Here is a tiny trained network, its code and every weight. The questions are about switching its units off for an input and a class, where a switched-off unit gives its printed mean instead of its output.

import numpy as np


def w(rows, s, z=0):
    codes = np.array(rows[::2]) - 128.0
    scale = np.full(codes.shape[1], s)
    scale[-1] = z or s
    return codes * scale


def f(y):
    return np.maximum(y, 0)


def log_softmax(a):
    a = a - a.max(-1, keepdims=True)
    return a - np.log(np.exp(a).sum(-1, keepdims=True))


def net(x, mask):
    res = np.array(x, float).reshape(1, 3) / 4 @ E
    y = f(res @ A[0][:, :-1].T + A[0][:, -1])
    res = res + np.where(mask, y, B[0][:, -1]) @ B[0][:, :-1]
    return log_softmax(res[-1] @ U[:, :-1].T + U[:, -1])


A, B = {}, {}
E = w([
[69,125,128,83,138,250,121,152,125,128,134],'x0',
[77,123,137,233,141,140,126,148,126,125,154],'x1',
[142,130,129,109,121,119,137,121,132,145,254],'x2',
],0.0093)
A[0] = w([
[110,128,132,147,120,149,130,131,129,127,122,116],'n0',
[97,128,128,222,128,132,133,128,129,129,158,157],'n1',
[136,130,129,143,122,131,128,125,130,121,25,201],'n2',
[40,125,130,206,129,203,127,138,128,123,73,104],'n3',
[155,128,131,187,125,66,132,120,129,125,106,69],'n4',
[128,126,128,124,135,126,129,133,120,124,149,127],'n5',
[137,127,128,129,127,109,128,127,128,124,10,65],'n6',
[163,129,131,172,128,63,128,123,129,129,111,224],'n7',
[91,132,130,174,136,160,120,129,128,121,97,98],'n8',
[87,127,127,61,128,213,126,136,129,128,155,46],'n9',
[113,125,126,154,122,127,128,131,121,127,178,101],'n10',
[156,127,126,103,143,98,125,129,130,132,145,134],'n11',
[172,129,132,73,126,84,133,126,128,132,163,145],'n12',
[128,133,139,120,129,128,124,130,127,134,189,127],'n13',
[88,126,129,249,133,125,129,135,128,127,175,2],'n14',
[130,132,136,128,134,117,119,135,120,121,62,115],'n15',
[107,123,126,200,133,131,125,134,130,124,151,121],'n16',
[139,128,124,50,124,145,129,122,128,126,78,48],'n17',
[154,130,134,134,123,104,136,117,130,126,152,131],'n18',
[120,131,131,137,125,154,132,123,131,131,208,1],'n19',
[158,129,127,186,129,55,126,124,126,130,104,68],'n20',
[156,128,136,132,122,91,128,116,133,122,159,132],'n21',
[164,129,118,121,125,89,124,116,125,128,154,134],'n22',
],0.015,0.0072)
B[0] = w([
[130,119,134,145,124,130,128,143,121,127,142,151],'n0',
[85,131,142,73,142,135,119,162,122,129,120,229],'n1',
[71,136,137,41,141,127,119,146,132,131,110,248],'n2',
[110,120,127,250,139,127,128,177,117,131,188,240],'n3',
[78,132,133,69,145,140,123,156,121,133,121,200],'n4',
[133,131,125,118,125,125,132,124,127,129,120,148],'n5',
[194,128,124,100,110,122,134,75,138,124,111,215],'n6',
[192,125,115,136,106,127,139,76,136,123,120,254],'n7',
[137,125,127,183,131,139,125,151,116,133,161,178],'n8',
[155,138,128,37,114,102,130,75,143,125,71,233],'n9',
[126,134,126,87,128,125,129,106,139,125,94,170],'n10',
[142,128,129,169,122,130,126,124,127,125,132,173],'n11',
[161,122,129,196,122,133,130,116,128,125,139,216],'n12',
[148,127,119,105,121,119,133,110,132,125,94,190],'n13',
[203,131,118,77,99,113,142,49,144,123,86,208],'n14',
[148,129,121,98,115,124,137,97,133,127,113,185],'n15',
[103,135,124,66,135,127,120,125,134,128,101,195],'n16',
[75,128,129,74,144,129,127,159,121,132,127,192],'n17',
[134,125,127,165,126,133,129,141,124,129,145,171],'n18',
[66,129,135,63,145,137,118,166,119,131,120,173],'n19',
[71,129,134,65,142,139,120,159,127,131,119,209],'n20',
[138,122,128,174,130,132,129,144,119,128,151,184],'n21',
[143,131,130,184,127,128,129,137,128,129,146,187],'n22',
],0.024,0.0099)
U = w([
[189,130,111,123,88,107,147,69,147,119,108,162],'0',
[36,134,147,97,165,141,109,160,121,134,122,205],'1',
[133,109,129,248,131,137,129,157,108,131,205,3],'2',
],0.016,0.00065)

Each question gives the input, the list of numbers given to net, and the class t.
The units are the neurons (one row each of A and B). Each row of codes is followed by its name. A weight is (code - 128) times the scale printed after its matrix; where a second scale follows, it is the last column's (A, B and U).
mask holds one flag per neuron, in row order. A switched-off neuron (its flag False) gives its mean, the last column of its row in B, instead of its output. The means were averaged over made-up inputs and are rounded, as every weight is.
A unit's drop is (log p(t) with every unit on - log p(t) with that unit switched off) / (log p(t) with every unit on - log p(t) with every unit switched off).
The circuit of an input: a set's keep is (log p(t) with only the set's units on - log p(t) with every unit switched off) / (log p(t) with every unit on - log p(t) with every unit switched off). Starting from the 12 units with the biggest drops (on a tie, the unit counted first), units are removed one at a time, each time the one whose removal leaves the highest keep (on an exact tie, the one counted first), for as long as the keep stays at least 0.8.
units of the circuit, in order: the units of the circuit, biggest drop first
unit that matters most: the unit with the biggest drop
top k neurons: the k neurons with the biggest drops, biggest first
drop when u is switched off: that unit's drop, to one decimal
input [4,-6,-6], class 1: unit that matters most	n17
input [-1,3,0], class 1: top 3 neurons	(n6 n9 n1)
input [1,-4,-6], class 1: top 4 neurons	(n2 n17 n14 n7)
input [3,-8,-6], class 1: top 3 neurons	(n17 n2 n7)
input [-5,6,-8], class 1: top 3 neurons	(n2 n20 n4)
input [-8,3,-5], class 1: top 2 neurons	(n20 n4)
input [3,-7,-3], class 1: top 2 neurons	(n17 n7)
input [-6,5,-4], class 1: top 2 neurons	(n20 n4)
input [1,-4,0], class 1: top 3 neurons	(n7 n14 n6)
input [-8,6,-8], class 1: top 3 neurons	(n20 n4 n2)
input [-6,7,-2], class 1: top 3 neurons	(n20 n4 n1)
input [6,-2,8], class 0: drop when n9 is switched off	1.9
input [6,1,-8], class 2: drop when n8 is switched off	0.3
input [2,7,-5], class 2: units of the circuit, in order	(n3)
input [4,1,-2], class 2: drop when n3 is switched off	0.4
